Below are the code and all the weights of a small trained network. Each question names an input and a class and asks about switching units off, where a switched-off unit gives its printed mean instead of its output.

import numpy as np


def w(rows, s, z=0):
    codes = np.array(rows[::2]) - 128.0
    scale = np.full(codes.shape[1], s)
    scale[-1] = z or s
    return codes * scale


def f(y):
    return y / 2 * (1 + np.tanh(0.7978845608 * (y + 0.044715 * y**3)))


def log_softmax(a):
    a = a - a.max(-1, keepdims=True)
    return a - np.log(np.exp(a).sum(-1, keepdims=True))


def net(x, mask):
    res = np.array(x, float).reshape(1, 7) / 4 @ E
    y = f(res @ A[0][:, :-1].T + A[0][:, -1])
    res = res + np.where(mask, y, B[0][:, -1]) @ B[0][:, :-1]
    return log_softmax(res[-1] @ U[:, :-1].T + U[:, -1])


A, B = {}, {}
E = w([
[180,147,1,114,128,188],'x0',
[165,169,174,30,152,148],'x1',
[140,122,129,126,120,133],'x2',
[214,183,139,181,118,102],'x3',
[180,103,144,132,115,162],'x4',
[180,86,116,93,194,29],'x5',
[95,147,110,108,112,80],'x6',
],0.0095)
A[0] = w([
[114,187,55,114,159,137,77],'n0',
[109,129,247,110,117,107,23],'n1',
[163,194,173,91,115,143,179],'n2',
[113,137,99,121,213,78,118],'n3',
[131,148,162,123,200,192,160],'n4',
[178,178,136,205,148,136,128],'n5',
[140,135,78,116,130,152,50],'n6',
[153,72,91,113,202,83,8],'n7',
[121,89,78,179,119,107,113],'n8',
[107,119,186,136,123,110,7],'n9',
[107,6,123,87,125,183,28],'n10',
[117,146,129,122,68,184,93],'n11',
[152,127,58,116,164,170,22],'n12',
[46,239,128,157,137,153,116],'n13',
[69,38,99,72,167,136,51],'n14',
[158,154,107,61,126,165,120],'n15',
[149,131,70,113,137,139,25],'n16',
[211,208,155,199,171,74,52],'n17',
[77,86,127,98,155,158,161],'n18',
[102,156,132,133,92,173,2],'n19',
[132,70,124,230,101,151,231],'n20',
],0.011,0.005)
B[0] = w([
[80,130,186,173,154,172,180],'n0',
[79,142,168,183,177,138,183],'n1',
[111,113,79,104,139,28,190],'n2',
[200,92,140,97,93,145,187],'n3',
[134,104,63,109,129,54,166],'n4',
[116,182,99,119,96,95,197],'n5',
[122,129,254,217,145,139,152],'n6',
[201,73,176,127,90,108,184],'n7',
[51,118,157,91,196,58,185],'n8',
[135,116,162,208,142,156,141],'n9',
[109,195,115,139,62,69,177],'n10',
[157,38,165,123,109,40,183],'n11',
[139,156,170,187,133,101,177],'n12',
[223,73,132,96,105,97,196],'n13',
[142,202,114,158,83,93,187],'n14',
[52,118,134,162,198,48,184],'n15',
[103,104,203,195,128,130,154],'n16',
[116,180,118,130,74,113,214],'n17',
[164,191,69,150,88,115,180],'n18',
[191,122,169,152,80,59,150],'n19',
[114,117,98,75,168,80,254],'n20',
],0.0092,0.0089)
U = w([
[82,163,213,250,161,128,48],'0',
[107,244,94,152,27,102,10],'1',
[106,136,114,126,135,115,253],'2',
[183,59,154,129,77,104,46],'3',
[99,140,108,129,146,110,221],'4',
[60,134,97,100,193,83,103],'5',
[107,144,116,125,124,123,232],'6',
[88,146,128,67,156,201,82],'7',
],0.013)

Each question gives the input, the list of numbers given to net, and the class t.
The units are the neurons (one row each of A and B). Each row of codes is followed by its name. A weight is (code - 128) times the scale printed after its matrix; where a second scale follows, it is the last column's (A, B and U).
mask holds one flag per neuron, in row order. A switched-off neuron (its flag False) gives its mean, the last column of its row in B, instead of its output. The means were averaged over made-up inputs and are rounded, as every weight is.
A unit's drop is (log p(t) with every unit on - log p(t) with that unit switched off) / (log p(t) with every unit on - log p(t) with every unit switched off).
The circuit of an input: a set's keep is (log p(t) with only the set's units on - log p(t) with every unit switched off) / (log p(t) with every unit on - log p(t) with every unit switched off). Starting from the 12 units with the biggest drops (on a tie, the unit counted first), units are removed one at a time, each time the one whose removal leaves the highest keep (on an exact tie, the one counted first), for as long as the keep stays at least 0.8.
circuit, biggest first: the units of the circuit, biggest drop first
unit that matters most: the unit with the biggest drop
k most important neurons: the k neurons with the biggest drops, biggest first
drop of u: that unit's drop, to one decimal
input [6,1,7,7,7,0,-1], class 1: circuit, biggest first : [n5]
input [-1,-7,-6,6,4,2,5], class 5: circuit, biggest first : [n8 n20]
input [-7,-5,2,-4,6,-8,2], class 3: 2 most important neurons : [n13 n11]
input [6,8,-4,8,1,0,-6], class 1: 3 most important neurons : [n17 n5 n20]
input [1,-5,7,-7,-1,-8,-5], class 3: 2 most important neurons : [n11 n13]
input [-5,-1,4,-5,7,7,7], class 3: 2 most important neurons : [n7 n3]
input [-8,6,6,-6,3,-2,-8], class 0: 2 most important neurons : [n1 n9]
input [2,1,0,-6,3,-2,0], class 1: 3 most important neurons : [n10 n18 n14]
input [6,-3,6,3,0,-3,-2], class 0: 2 most important neurons : [n6 n12]
input [-7,6,7,-8,-2,-1,2], class 1: circuit, biggest first : [n18 n14]
input [-5,1,-1,-7,-6,-2,-4], class 1: circuit, biggest first : [n18 n14]
input [6,-6,4,1,5,-7,-6], class 3: 2 most important neurons : [n11 n19]
input [2,5,-4,-2,0,8,-4], class 3: 2 most important neurons : [n7 n3]
input [1,0,3,-5,4,7,-2], class 3: circuit, biggest first : [n7]
input [5,1,0,-7,-2,7,1], class 1: 3 most important neurons : [n14 n10 n18]
input [-3,8,-6,1,-7,-6,0], class 5: 3 most important neurons : [n2 n1 n3]
input [2,5,-3,4,5,-7,-3], class 3: 2 most important neurons : [n11 n19]
input [3,8,5,-5,-3,-6,-1], class 5: 2 most important neurons : [n15 n2]
input [7,-6,-3,-7,-4,3,2], class 0: 2 most important neurons : [n0 n6]
input [-8,2,6,-4,2,-1,2], class 0: unit that matters most : n1
input [0,5,1,4,-5,-5,2], class 3: drop of n7 : -0.2
input [8,0,2,-6,8,5,-5], class 0: drop of n17 : 0.0
input [-8,8,3,-3,-2,0,-8], class 0: drop of n1 : 3.0
input [-2,-6,0,4,-2,-5,-2], class 5: drop of n3 : 0.1
